Below are the code and all the weights of a small trained network. Each question names an input and a target symbol and asks about switching units off, where a switched-off unit gives its printed mean instead of its output.

import numpy as np


def w(rows, s, z=0):
    codes = np.array(rows[::2]) - 128.0
    scale = np.full(codes.shape[1], s)
    scale[-1] = z or s
    return codes * scale


def f(y):
    return y / 2 * (1 + np.tanh(0.7978845608 * (y + 0.044715 * y**3)))


def softmax(a):
    e = np.exp(a - a.max(-1, keepdims=True))
    return e / e.sum(-1, keepdims=True)


def log_softmax(a):
    a = a - a.max(-1, keepdims=True)
    return a - np.log(np.exp(a).sum(-1, keepdims=True))


def net(x, mask):
    ids = ['αβγδεζηθλστ'.index(c) for c in x.split()]
    T = len(ids)
    res = E[ids] + P[:T]
    r = res
    for j in range(2):
        rows = slice(2 * j, 2 * j + 2)
        q, k, v = (r @ M[0][rows].T for M in (Q, K, V))
        z = softmax(np.where(np.tri(T) > 0, q @ k.T / 2**0.5, -1e9)) @ v
        o = O[0][rows]
        res = res + np.where(mask[j], z, o[:, -1]) @ o[:, :-1]
    y = f(res @ A[0][:, :-1].T + A[0][:, -1])
    res = res + np.where(mask[2:10], y, B[0][:, -1]) @ B[0][:, :-1]
    return log_softmax(res[-1] @ U[:, :-1].T + U[:, -1])


Q, K, V, O, A, B = {}, {}, {}, {}, {}, {}
E = w([
[190,84,208,28],'α',
[150,112,146,96],'β',
[136,104,115,107],'γ',
[124,104,116,97],'δ',
[129,112,97,116],'ε',
[130,62,145,74],'ζ',
[164,123,95,112],'η',
[111,153,101,124],'θ',
[226,112,74,146],'λ',
[174,212,174,65],'σ',
[9,163,117,28],'τ',
],0.012)
P = w([
[191,118,42,2],'0',
[182,110,119,47],'1',
[179,119,145,77],'2',
[165,124,146,123],'3',
[151,136,140,166],'4',
[161,123,152,123],'5',
[186,92,168,72],'6',
],0.0064)
Q[0] = w([
[227,6,119,45],'h1',
[2,100,64,204],'h1',
[202,54,131,23],'h2',
[111,151,60,253],'h2',
],0.0068)
K[0] = w([
[104,254,147,212],'h1',
[217,84,137,79],'h1',
[86,167,116,167],'h2',
[151,114,148,61],'h2',
],0.0086)
V[0] = w([
[145,230,204,204],'h1',
[254,240,113,108],'h1',
[84,240,156,13],'h2',
[186,11,161,83],'h2',
],0.0077)
O[0] = w([
[185,179,221,162,60],'h1',
[254,209,50,128,254],'h1',
[50,235,149,16,222],'h2',
[157,78,81,56,241],'h2',
],0.0072,0.0066)
A[0] = w([
[89,123,104,66,181],'n1',
[183,1,75,134,184],'n2',
[147,10,122,132,170],'n3',
[130,161,169,116,185],'n4',
[131,235,155,78,255],'n5',
[96,173,108,150,161],'n6',
[136,86,94,95,165],'n7',
[84,118,187,80,222],'n8',
],0.0097,0.0047)
B[0] = w([
[80,127,33,173,201],'n1',
[112,226,217,2,197],'n2',
[88,93,219,8,157],'n3',
[148,21,106,123,155],'n4',
[172,17,19,121,252],'n5',
[178,72,166,178,126],'n6',
[47,194,95,86,187],'n7',
[76,22,89,154,170],'n8',
],0.0054,0.014)
U = w([
[133,163,65,98,219],'α',
[187,41,161,98,168],'β',
[122,144,148,145,2],'γ',
[101,128,143,137,43],'δ',
[119,153,151,153,65],'ε',
[58,128,186,101,59],'ζ',
[134,179,138,139,18],'η',
[126,110,127,183,168],'θ',
[186,238,207,106,107],'λ',
[253,97,90,174,139],'σ',
[73,35,98,191,122],'τ',
],0.0068,0.0042)

Each question gives the input, a string of symbols that net reads in full, and the target symbol t.
The units are the heads (2 rows each of Q, K, V and O) and the neurons (one row each of A and B). Each row of codes is followed by its name. A weight is (code - 128) times the scale printed after its matrix; where a second scale follows, it is the last column's (O, A, B and U).
mask holds one flag per unit, heads first, then neurons. A switched-off unit (its flag False) gives its mean, the last column of its rows in O or B, instead of its output. The means were averaged over made-up inputs and are rounded, as every weight is.
A unit's drop is (log p(t) with every unit on - log p(t) with that unit switched off) / (log p(t) with every unit on - log p(t) with every unit switched off).
The circuit of an input: a set's keep is (log p(t) with only the set's units on - log p(t) with every unit switched off) / (log p(t) with every unit on - log p(t) with every unit switched off). Starting from all 10 units, units are removed one at a time, each time the one whose removal leaves the highest keep (on an exact tie, the one counted first), for as long as the keep stays at least 0.8.
units of the circuit, in order: the units of the circuit, biggest drop first
unit that matters most: the unit with the biggest drop
top k neurons: the k neurons with the biggest drops, biggest first
heads that matter: for each layer, one digit per head in row order, 1 if its drop is at least 0.15 and else 0, layers parted by /
drop of u: that unit's drop, to one decimal
input α σ ζ λ σ α β, target σ: unit that matters most	h1
input σ β α α τ α α, target τ: units of the circuit, in order	(h2; h1; n8; n2)
input σ α α, target σ: units of the circuit, in order	(h1; n5; n3)
input ζ θ ζ ε λ τ, target τ: units of the circuit, in order	(h1; n2; n8)
input α λ α, target λ: top 3 neurons	(n2; n5; n8)
input α θ α α α η λ, target λ: top 2 neurons	(n5; n2)
input σ σ σ ζ, target σ: heads that matter	11
input τ α α, target τ: top 3 neurons	(n8; n2; n1)
input σ α σ ζ σ δ σ, target σ: heads that matter	10
input ζ α α σ, target σ: top 4 neurons	(n5; n2; n7; n3)
input σ σ δ σ σ σ γ, target σ: drop of h1	0.7
input α α ζ, target ζ: drop of n2	0.2
input λ α α λ, target λ: drop of n2	0.4
